Each row has a name. Each piece below is followed by the name of the row it came from, unless a question asks for something else. Each question is about the rows just above it.

[ 45.7 -18.6  16.6  50.4   0.6  21.6  13.4  -5.0  -9.3  13.4 -36.4  13.1
 -14.0  -9.8  -5.4   4.4 -15.4   3.8   0.6  49.5  50.8 -23.5   0.8   4.4
   7.0   3.1  36.5 -51.8 -18.6 -14.7] -> (142)
[ 13.4   7.0  50.4 -15.4  -5.0  13.1  -9.8   4.4  21.6 -23.4  -5.4  16.6
 -18.6 -14.0  50.8   0.6   3.8 -14.7 -18.6  36.5  -9.3  45.7   0.8 -51.8
   0.6 -36.4  13.4   3.1   4.4  49.5] -> (122)
[ -8.7 -26.3  10.2 -23.5   4.5 -32.1   0.6   3.7 -10.0   0.6 -16.9  18.5
  -9.2   9.0  15.5  -4.2  52.8   4.6  -3.2   5.0  72.8  -7.5 -52.9  -4.2
  -0.4  17.3  25.9   5.5 -26.3   9.5] -> (54)
Which row holds these entries in another order? [-14.7 -18.6 -51.8  36.5   3.1   7.0   4.4   0.8 -23.5  50.8  49.5   0.6
   3.8 -15.4   4.4  -5.4  -9.8 -14.0  13.1 -36.4  13.4  -9.3  -5.0  13.4
  21.6   0.6  50.4  16.6 -18.6  45.7]  (142)
After [13.4  3.1], its row goes on with  [ 4.4 49.5]
The rest of the row after [-16.9  18.5  -9.2   9.0]:  [ 15.5  -4.2  52.8   4.6  -3.2   5.0  72.8  -7.5 -52.9  -4.2  -0.4  17.3
  25.9   5.5 -26.3   9.5]
Which row holds these entries in another order? [ 13.4   4.4 -18.6  36.5 -14.0 -36.4   7.0   0.6  49.5  -5.4   0.6 -18.6
  13.4 -15.4  13.1 -14.7  50.8  21.6  50.4  45.7  16.6   3.1   0.8  -5.0
 -51.8 -23.5  -9.8   3.8  -9.3   4.4]  (142)
Which row holds these entries in another order? [  9.5 -26.3   5.5  25.9  17.3  -0.4  -4.2 -52.9  -7.5  72.8   5.0  -3.2
   4.6  52.8  -4.2  15.5   9.0  -9.2  18.5 -16.9   0.6 -10.0   3.7   0.6
 -32.1   4.5 -23.5  10.2 -26.3  -8.7]  (54)
[ 49.5   4.4   3.1  13.4 -36.4   0.6 -51.8   0.8  45.7  -9.3  36.5 -18.6
 -14.7   3.8   0.6  50.8 -14.0 -18.6  16.6  -5.4 -23.4  21.6   4.4  -9.8
  13.1  -5.0 -15.4  50.4   7.0  13.4] is which row reordered?  (122)

[ 12.2  22.6   3.6   8.2   9.5  15.4  17.8  -2.1  -9.2   3.8  -2.2  -6.8
 -17.8  16.4   3.8  -3.6  27.4 -12.0 -10.0  14.3   2.7  -7.4  -7.0  -6.1
   2.2  14.6 -13.1  -3.5  13.5  13.3  24.4]  (145)
[ -6.1  -7.0  14.3  24.4  16.4   8.2   3.6  12.2   2.7  17.8 -17.9  -3.6
  14.6 -12.0  -2.2  13.5   2.3  27.4 -10.0   9.5  22.6 -15.1  -4.7  -4.0
 -42.0  -2.1   3.8 -13.1  -9.2  13.3  15.4]  (206)
[ -6.1   3.6   3.8 -17.8  27.4  15.4  24.4  -6.8  -3.6  16.4  -9.2  12.2
  13.3  -7.0   9.5  17.8 -12.0  -3.5  -7.4   8.2   2.7  -2.2  14.3   3.8
  22.6 -10.0  -2.1  13.5  14.6 -13.1   2.3]  (180)
Put [-17.8 -13.1 -12.0 -10.0  -9.2  -7.4  -7.0  -6.8  -6.1  -3.6  -3.5  -2.2
  -2.1   2.3   2.7   3.6   3.8   3.8   8.2   9.5  12.2  13.3  13.5  14.3
  14.6  15.4  16.4  17.8  22.6  24.4  27.4] back in order: which row is it?  (180)
Put [ 15.4   3.8  -4.0  12.2  13.3  -9.2  -2.1   2.7  -3.6 -17.9 -42.0  -7.0
 -15.1   8.2 -13.1   2.3  27.4  -2.2  17.8  -4.7  24.4  14.3  14.6   3.6
   9.5 -10.0  -6.1 -12.0  22.6  13.5  16.4] back in order: which row is it?  (206)
The rest of the row after [-7.4 -7.0 -6.1  2.2]:  [ 14.6 -13.1  -3.5  13.5  13.3  24.4]
The rest of the row after [ 17.8 -17.9]:  [ -3.6  14.6 -12.0  -2.2  13.5   2.3  27.4 -10.0   9.5  22.6 -15.1  -4.7
  -4.0 -42.0  -2.1   3.8 -13.1  -9.2  13.3  15.4]
[-13.1   2.3  -6.1   3.6   3.8 -17.8  27.4  15.4  24.4  -6.8  -3.6  16.4
  -9.2  12.2  13.3  -7.0   9.5  17.8 -12.0  -3.5  -7.4   8.2   2.7  -2.2
  14.3   3.8  22.6 -10.0  -2.1  13.5  14.6] is which row reordered?  (180)

[-26.1 -19.6  18.2   4.2  62.2  42.2  50.9  41.3  -9.8 -10.4  22.5 -16.5
 -26.9  17.1 -71.5 -68.0   9.4] : (145)
[ -6.7 -47.7  -3.5  -8.4 -22.5  -2.3 -35.6 -36.9  10.4  36.2  61.7  28.5
  48.4 -54.9  29.5  21.6  34.4] : (43)
[ -9.8  23.2  22.5  -4.9  34.4   8.0  56.3  48.3 -14.3 -30.9 -42.2 -18.2
 -61.5  48.4 -46.7 -47.7 -25.4] : (167)
[  7.0 -47.1  -6.2 -19.3 -23.7  -0.1 -33.6 -22.0   3.3 -29.9 -58.4 -12.9
  -6.3  18.7  66.6  49.7 -28.9] : (12)
[  7.0 -47.1  -6.2 -19.3 -23.8  -0.1 -46.0 -43.8  14.7  46.2  64.8  23.4
  57.5 -59.5  23.6  14.0  37.4] : (78)
[ 37.4 -47.1  64.8   7.0 -23.8  -0.1 -33.7  14.7 -19.3  57.4  14.0  -6.2
 -46.0  23.4  -0.1  23.6  46.2] : (122)
The rest of the row after [ 57.5 -59.5  23.6]:  [14.0 37.4]
Which row holds these entries in another order? [-59.5 -47.1 -46.0 -43.8 -23.8 -19.3  -6.2  -0.1   7.0  14.0  14.7  23.4
  23.6  37.4  46.2  57.5  64.8]  (78)
The rest of the row after [ -6.2 -19.3 -23.8  -0.1]:  [-46.0 -43.8  14.7  46.2  64.8  23.4  57.5 -59.5  23.6  14.0  37.4]
Go on from [ -0.1 -33.6] to the end of its row.  [-22.0   3.3 -29.9 -58.4 -12.9  -6.3  18.7  66.6  49.7 -28.9]

